Each row has a class, written after it.
[-.15, .10, .01, -.03, -.05, .21, -.09, -.15, .04, .04, -.02, -.02, -.07, -.24, -.12, .01, -.05, .01, .14, .00, -.07, .04, -.12, -.03, -.01, -.03, -.03, .00, -.03, .05, .07, -.12, .02, .13, .06, -.39, -.12, -.03, -.10, -.13, .08, .04, .24, -.05, .01, -.03, -.09, .17, -.11, .05, .01, .06, .11, .07, -.04, .09, -.06, .16, .00, -.05, .18, .04, -.03, -.04, .01]  J_204
[.01, -.02, .04, -.04, .02, -.06, .03, .03, .01, -.05, -.13, .05, -.04, -.17, .09, -.09, .06, -.14, .15, .00, .00, .01, -.03, .04, .07, -.02, -.05, .00, -.07, .08, -.02, -.08, .15, .01, .02, -.18, -.05, .14, .07, .00, .07, -.07, -.04, .02, .00, -.09, .02, .10, .01, .03, .06, .07, -.06, .01, -.05, .05, -.02, .20, -.05, -.25, -.01, .02, -.04, -.02, -.01]  J_744
[-.20, .00, .05, .01, .04, .07, .00, .00, .02, -.11, -.02, -.01, -.02, -.21, -.03, -.05, -.01, -.06, .06, -.04, .01, -.04, -.07, -.07, .06, -.04, -.03, .05, -.09, .15, -.08, -.10, -.01, -.02, .06, -.17, -.01, .06, .03, .09, .03, .01, .14, -.03, .03, -.01, .00, .03, .10, -.02, .03, .02, .00, .01, .06, .15, -.03, .14, .05, -.02, .20, -.03, .04, .03, -.03]  J_744
[-.25, -.06, .13, -.06, .06, .05, .00, .00, -.01, -.04, .01, .06, .02, -.07, .01, .02, .05, -.03, .01, -.03, .05, -.04, .05, -.08, .08, -.01, -.08, .06, -.03, .08, -.01, -.15, .02, .02, .04, -.05, .03, -.03, .01, .05, .08, -.02, .15, .01, .03, -.06, -.02, .06, .09, -.01, -.03, -.11, .02, .03, .02, .05, .01, -.12, -.04, -.09, .10, .03, -.04, .05, -.06]  J_744
[-.11, -.03, .07, -.09, .01, .09, -.10, -.03, .01, -.05, -.03, .05, -.04, -.22, .05, -.07, .02, -.11, .16, -.05, .00, .01, -.05, -.01, .05, -.10, -.03, .03, -.10, .08, -.02, -.15, .02, .08, .08, -.19, -.01, .06, -.01, .01, .09, .00, .08, .00, .01, -.02, -.05, .08, .05, .04, .06, .03, .00, .02, .00, .09, -.02, .10, .00, -.10, .10, .03, -.04, -.05, -.01]  J_744
[.13, -.02, -.11, .01, -.17, .07, -.03, -.04, .03, .01, -.06, .03, -.02, -.15, -.07, -.06, .07, -.10, .21, -.02, -.02, .00, -.24, .02, -.04, -.06, .06, -.06, -.01, -.01, .11, -.10, .00, .10, .13, -.11, -.10, .09, -.10, -.14, -.06, .16, .09, -.01, -.06, .07, -.11, .10, -.13, .02, .10, .12, .02, .04, -.03, -.07, -.07, .09, .10, -.09, .05, .05, -.06, -.21, .10]  J_204
[.05, -.02, .00, .00, -.04, -.07, .05, .03, -.01, .03, -.16, .03, -.04, -.21, .07, -.07, -.06, .02, .01, .01, -.07, .02, .06, -.05, .04, .00, -.07, -.03, -.03, .01, .00, -.06, .13, .01, -.06, -.18, -.05, .00, .00, -.01, .02, -.15, -.04, .02, .00, .00, -.03, .06, -.03, .00, .01, .09, .02, .01, -.10, .05, -.02, .09, -.12, -.19, -.06, .10, -.03, -.03, -.06]  J_744
[.08, .02, -.03, -.06, -.04, .07, -.03, -.02, .00, .09, -.05, .04, .11, -.04, .03, -.03, -.01, -.04, .15, -.01, -.04, .04, -.04, .05, -.04, -.03, .04, .01, .01, .01, .04, -.06, .05, .09, .00, -.16, -.11, .10, -.04, -.12, .03, .02, .05, .02, -.01, .01, -.05, .06, -.04, .02, .01, .04, .03, .05, -.04, .05, -.01, .11, .02, -.09, .06, .08, .00, .07, .07]  J_204
[-.02, -.05, .03, -.01, .01, -.06, .07, .05, -.04, .01, -.07, .06, .02, -.11, .06, -.01, .01, -.03, -.02, -.01, -.01, .00, .02, -.08, .07, .00, -.08, .01, -.02, .02, .00, -.09, .11, .02, -.02, -.04, -.01, -.04, .01, .01, .00, -.09, .02, .01, -.02, -.02, -.02, .07, .00, -.01, .01, -.02, .00, .05, -.04, -.01, -.03, -.07, -.10, -.14, -.01, .05, -.06, -.01, -.06]  J_744
[.09, -.08, -.02, -.04, -.06, -.08, .03, .04, -.01, .01, -.15, .08, -.06, -.18, .09, -.07, -.01, -.01, .10, .03, -.02, .03, .01, -.07, .02, .00, -.03, -.03, -.02, .01, .04, -.10, .11, .07, .06, -.14, -.07, .04, .01, -.02, .02, -.11, -.04, .03, .01, .04, -.06, .05, -.02, .02, .03, .06, .01, .03, -.13, -.01, -.04, .03, -.08, -.23, -.06, .11, -.04, -.04, .00]  J_744
[.08, -.01, .04, -.05, -.01, -.12, .06, .08, -.02, .05, -.15, .10, -.04, -.18, .08, -.04, -.04, -.02, .01, -.02, -.06, .04, .07, -.05, .03, .02, -.06, .00, .00, .00, .06, -.06, .15, .03, -.07, -.13, -.08, -.02, .04, -.06, .01, -.19, -.04, .04, .02, .00, .00, .06, -.02, -.02, -.01, .02, .03, .05, -.08, .05, -.03, -.01, -.14, -.21, .00, .09, .00, .05, -.07]  J_744
[.12, -.02, -.05, -.05, -.06, .07, -.07, -.03, .02, .00, -.04, .03, -.08, -.09, -.06, -.02, .00, -.10, .19, -.01, -.05, .06, -.12, .01, -.06, .00, .10, -.02, .04, .06, .01, -.05, .04, .05, .05, -.19, -.08, .19, .01, -.08, .02, .04, .04, .02, .06, .05, -.01, -.01, -.02, .00, .04, .11, .04, .00, .02, .08, -.01, .11, .07, -.05, .20, -.01, .08, -.05, .12]  J_204
[-.19, -.03, .08, -.09, -.01, .01, -.10, -.06, .04, -.03, .00, .15, -.02, .02, -.04, .03, .00, -.03, .08, .00, .00, -.02, .01, -.02, -.04, .03, .02, .06, -.02, .11, .09, -.08, -.03, .01, .02, .03, .00, .12, -.01, .02, .05, .05, .01, .04, .02, -.01, -.06, .01, .02, -.07, -.10, -.08, .08, .04, .04, .03, -.03, .00, .08, -.06, .11, .03, .01, .10, .09]  J_204
[-.25, .10, -.01, -.05, -.05, .10, -.17, -.13, .06, .01, .00, .02, -.01, -.03, -.10, .00, -.04, .07, .11, .01, .00, -.04, -.11, -.02, -.08, -.02, .01, .01, -.05, .07, .11, -.07, -.10, .03, .08, -.05, -.03, .08, -.07, -.04, .02, .13, .05, -.05, -.05, .00, -.10, .05, -.06, -.02, -.06, .01, .08, .03, .01, -.04, -.02, .18, .13, .03, .01, .04, -.05, .01, .05]  J_204
[-.12, .11, .00, -.08, -.07, -.01, -.08, -.01, .02, .01, -.05, .06, -.14, -.14, -.02, .02, -.07, .03, .04, -.04, -.06, .02, -.12, .05, -.02, -.04, .03, .03, -.04, .08, .04, -.11, -.04, .04, .01, -.11, -.09, .00, -.01, -.03, -.02, .03, .04, -.02, -.08, -.01, -.05, .02, -.02, -.05, -.06, .09, .06, .07, -.01, .09, -.07, .34, .08, .02, .14, .02, .06, .08, .05]  J_204
[-.05, .06, -.01, .01, -.04, .02, -.05, -.07, .03, .02, -.13, .03, -.07, -.11, -.11, -.03, .00, .02, .10, .02, .03, -.06, -.10, .01, -.03, .03, -.04, -.05, -.05, .04, .16, -.06, .05, .05, .00, -.15, -.07, .09, -.01, -.08, .06, -.02, .00, -.04, -.04, -.02, -.07, .08, -.14, -.01, -.02, .08, .05, .04, -.07, -.02, -.06, .12, .05, -.13, -.11, .07, -.07, .01, -.01]  J_204
[.01, -.03, -.02, -.06, -.12, -.04, .00, -.03, .01, -.01, -.15, .05, -.06, -.21, -.09, -.06, .00, -.05, .11, .00, -.06, .05, -.14, -.02, -.10, -.01, .05, .00, -.01, .06, .14, -.08, .02, .03, .05, -.20, -.12, .06, -.01, -.14, -.08, .00, .03, -.01, .01, .01, -.05, .08, -.13, -.03, .00, .08, .07, .05, -.08, -.03, -.07, .13, .02, -.10, .03, .01, -.02, -.04, .03]  J_204
[-.05, .06, -.03, -.05, -.07, .08, -.08, -.11, .02, .11, -.05, .09, -.06, -.02, -.07, -.01, -.04, .05, .10, .04, -.06, .00, .01, .01, -.07, .00, .00, .01, -.04, .01, .11, -.05, .06, .01, -.07, -.10, -.09, .11, -.04, -.11, .04, .03, .01, .03, .01, -.01, -.10, .09, -.08, -.02, -.09, .06, .03, .02, -.03, .02, .00, .10, -.03, -.08, .01, .06, -.03, .01, .02]  J_204
